Here is a tiny trained network, its code and every weight. The questions are about switching its units off for an input and a target symbol, where a switched-off unit gives its printed mean instead of its output.

import numpy as np


def w(rows, s, z=0):
    codes = np.array(rows[::2]) - 128.0
    scale = np.full(codes.shape[1], s)
    scale[-1] = z or s
    return codes * scale


def f(y):
    return y / 2 * (1 + np.tanh(0.7978845608 * (y + 0.044715 * y**3)))


def softmax(a):
    e = np.exp(a - a.max(-1, keepdims=True))
    return e / e.sum(-1, keepdims=True)


def log_softmax(a):
    a = a - a.max(-1, keepdims=True)
    return a - np.log(np.exp(a).sum(-1, keepdims=True))


def net(x, mask):
    ids = ['αδημξπ'.index(c) for c in x.split()]
    T = len(ids)
    res = E[ids] + P[:T]
    u = 0
    for l in range(2):
        q, k, v = (res @ M[l].T for M in (Q, K, V))
        z = softmax(np.where(np.tri(T) > 0, q @ k.T / 3**0.5, -1e9)) @ v
        res = res + np.where(mask[u], z, O[l][:, -1]) @ O[l][:, :-1]
        u += 1
        y = f(res @ A[l][:, :-1].T + A[l][:, -1])
        res = res + np.where(mask[u : u + 8], y, B[l][:, -1]) @ B[l][:, :-1]
        u += 8
    return log_softmax(res[-1] @ U[:, :-1].T + U[:, -1])


Q, K, V, O, A, B = {}, {}, {}, {}, {}, {}
E = w([
[110,181,154],'α',
[104,189,189],'δ',
[240,146,217],'η',
[185,154,97],'μ',
[42,149,56],'ξ',
[91,84,6],'π',
],0.011)
P = w([
[148,71,242],'0',
[55,86,206],'1',
[175,90,168],'2',
[18,206,123],'3',
[158,83,145],'4',
[7,234,92],'5',
[153,74,113],'6',
[3,250,88],'7',
],0.0069)
Q[0] = w([
[120,90,50],'L0H1',
[143,110,155],'L0H1',
[255,133,176],'L0H1',
],0.0077)
K[0] = w([
[94,76,139],'L0H1',
[148,109,143],'L0H1',
[96,171,2],'L0H1',
],0.0076)
V[0] = w([
[194,248,112],'L0H1',
[175,140,90],'L0H1',
[3,57,160],'L0H1',
],0.0062)
O[0] = w([
[169,154,248,192],'L0H1',
[174,161,159,3],'L0H1',
[153,62,157,154],'L0H1',
],0.012,0.00069)
A[0] = w([
[71,148,240,32],'L0N1',
[186,164,114,20],'L0N2',
[2,120,136,55],'L0N3',
[177,147,161,1],'L0N4',
[32,159,137,10],'L0N5',
[63,118,132,10],'L0N6',
[8,194,108,130],'L0N7',
[128,66,32,73],'L0N8',
],0.0083,0.005)
B[0] = w([
[68,142,175,148],'L0N1',
[140,83,143,98],'L0N2',
[132,50,190,165],'L0N3',
[100,59,178,103],'L0N4',
[180,88,235,133],'L0N5',
[144,56,246,102],'L0N6',
[117,2,136,253],'L0N7',
[144,230,178,152],'L0N8',
],0.0095,0.0039)
Q[1] = w([
[135,37,99],'L1H1',
[91,180,110],'L1H1',
[254,104,118],'L1H1',
],0.0095)
K[1] = w([
[94,74,138],'L1H1',
[85,204,139],'L1H1',
[197,81,249],'L1H1',
],0.014)
V[1] = w([
[49,175,77],'L1H1',
[77,236,2],'L1H1',
[226,52,112],'L1H1',
],0.009)
O[1] = w([
[187,2,158,119],'L1H1',
[219,126,99,4],'L1H1',
[19,183,31,98],'L1H1',
],0.008,0.0028)
A[1] = w([
[206,235,86,65],'L1N1',
[79,46,193,1],'L1N2',
[92,165,137,194],'L1N3',
[100,104,64,90],'L1N4',
[176,255,78,13],'L1N5',
[152,180,195,20],'L1N6',
[121,170,218,67],'L1N7',
[251,228,180,188],'L1N8',
],0.0077,0.0067)
B[1] = w([
[155,118,254,151],'L1N1',
[169,233,162,186],'L1N2',
[138,101,65,225],'L1N3',
[107,198,38,128],'L1N4',
[127,119,207,130],'L1N5',
[33,200,97,113],'L1N6',
[119,10,159,147],'L1N7',
[48,214,123,254],'L1N8',
],0.0084,0.0043)
U = w([
[122,64,133,103],'α',
[131,97,187,41],'δ',
[33,130,112,1],'η',
[118,205,133,116],'μ',
[72,44,20,139],'ξ',
[160,143,10,244],'π',
],0.011,0.0065)

Each question gives the input, a string of symbols that net reads in full, and the target symbol t.
The units are the heads (3 rows each of Q, K, V and O) and the neurons (one row each of A and B). Each row of codes is followed by its name. A weight is (code - 128) times the scale printed after its matrix; where a second scale follows, it is the last column's (O, A, B and U).
mask holds one flag per unit, layer by layer, with each layer's heads first. A switched-off unit (its flag False) gives its mean, the last column of its rows in O or B, instead of its output. The means were averaged over made-up inputs and are rounded, as every weight is.
A unit's drop is (log p(t) with every unit on - log p(t) with that unit switched off) / (log p(t) with every unit on - log p(t) with every unit switched off).
The circuit of an input: a set's keep is (log p(t) with only the set's units on - log p(t) with every unit switched off) / (log p(t) with every unit on - log p(t) with every unit switched off). Starting from the 12 units with the biggest drops (on a tie, the unit counted first), units are removed one at a time, each time the one whose removal leaves the highest keep (on an exact tie, the one counted first), for as long as the keep stays at least 0.8.
units of the circuit, in order: the units of the circuit, biggest drop first
most important unit: the unit with the biggest drop
k most important neurons: the k neurons with the biggest drops, biggest first
top k neurons in layer l: the k neurons of layer l with the biggest drops, biggest first
drop of u: that unit's drop, to one decimal
input μ μ μ, target μ: units of the circuit, in order : [L0N7 L0H1 L1N8]
input δ μ η π η δ μ α, target α: top 2 neurons in layer 0 : [L0N7 L0N5]
input ξ δ π μ π π α, target π: most important unit : L0N7
input μ δ η η μ, target μ: top 2 neurons in layer 1 : [L1N1 L1N5]
input η η η, target η: 2 most important neurons : [L0N4 L1N7]
input α μ μ η α α, target δ: top 3 neurons in layer 0 : [L0N7 L0N5 L0N3]
input η μ η δ, target δ: 2 most important neurons : [L0N7 L0N5]
input ξ π μ π π, target π: top 2 neurons in layer 0 : [L0N8 L0N7]
input μ η η, target μ: 3 most important neurons : [L0N7 L0N3 L1N8]
input π δ η α, target α: top 2 neurons in layer 0 : [L0N7 L0N8]
input η δ δ ξ η, target ξ: drop of L1N3 : 0.2
input π ξ δ π ξ δ η, target ξ: drop of L1N2 : 0.2
input η α ξ μ α μ η, target η: drop of L1N7 : 0.1
input μ α μ η η, target μ: top neuron in layer 0 : [L0N7]
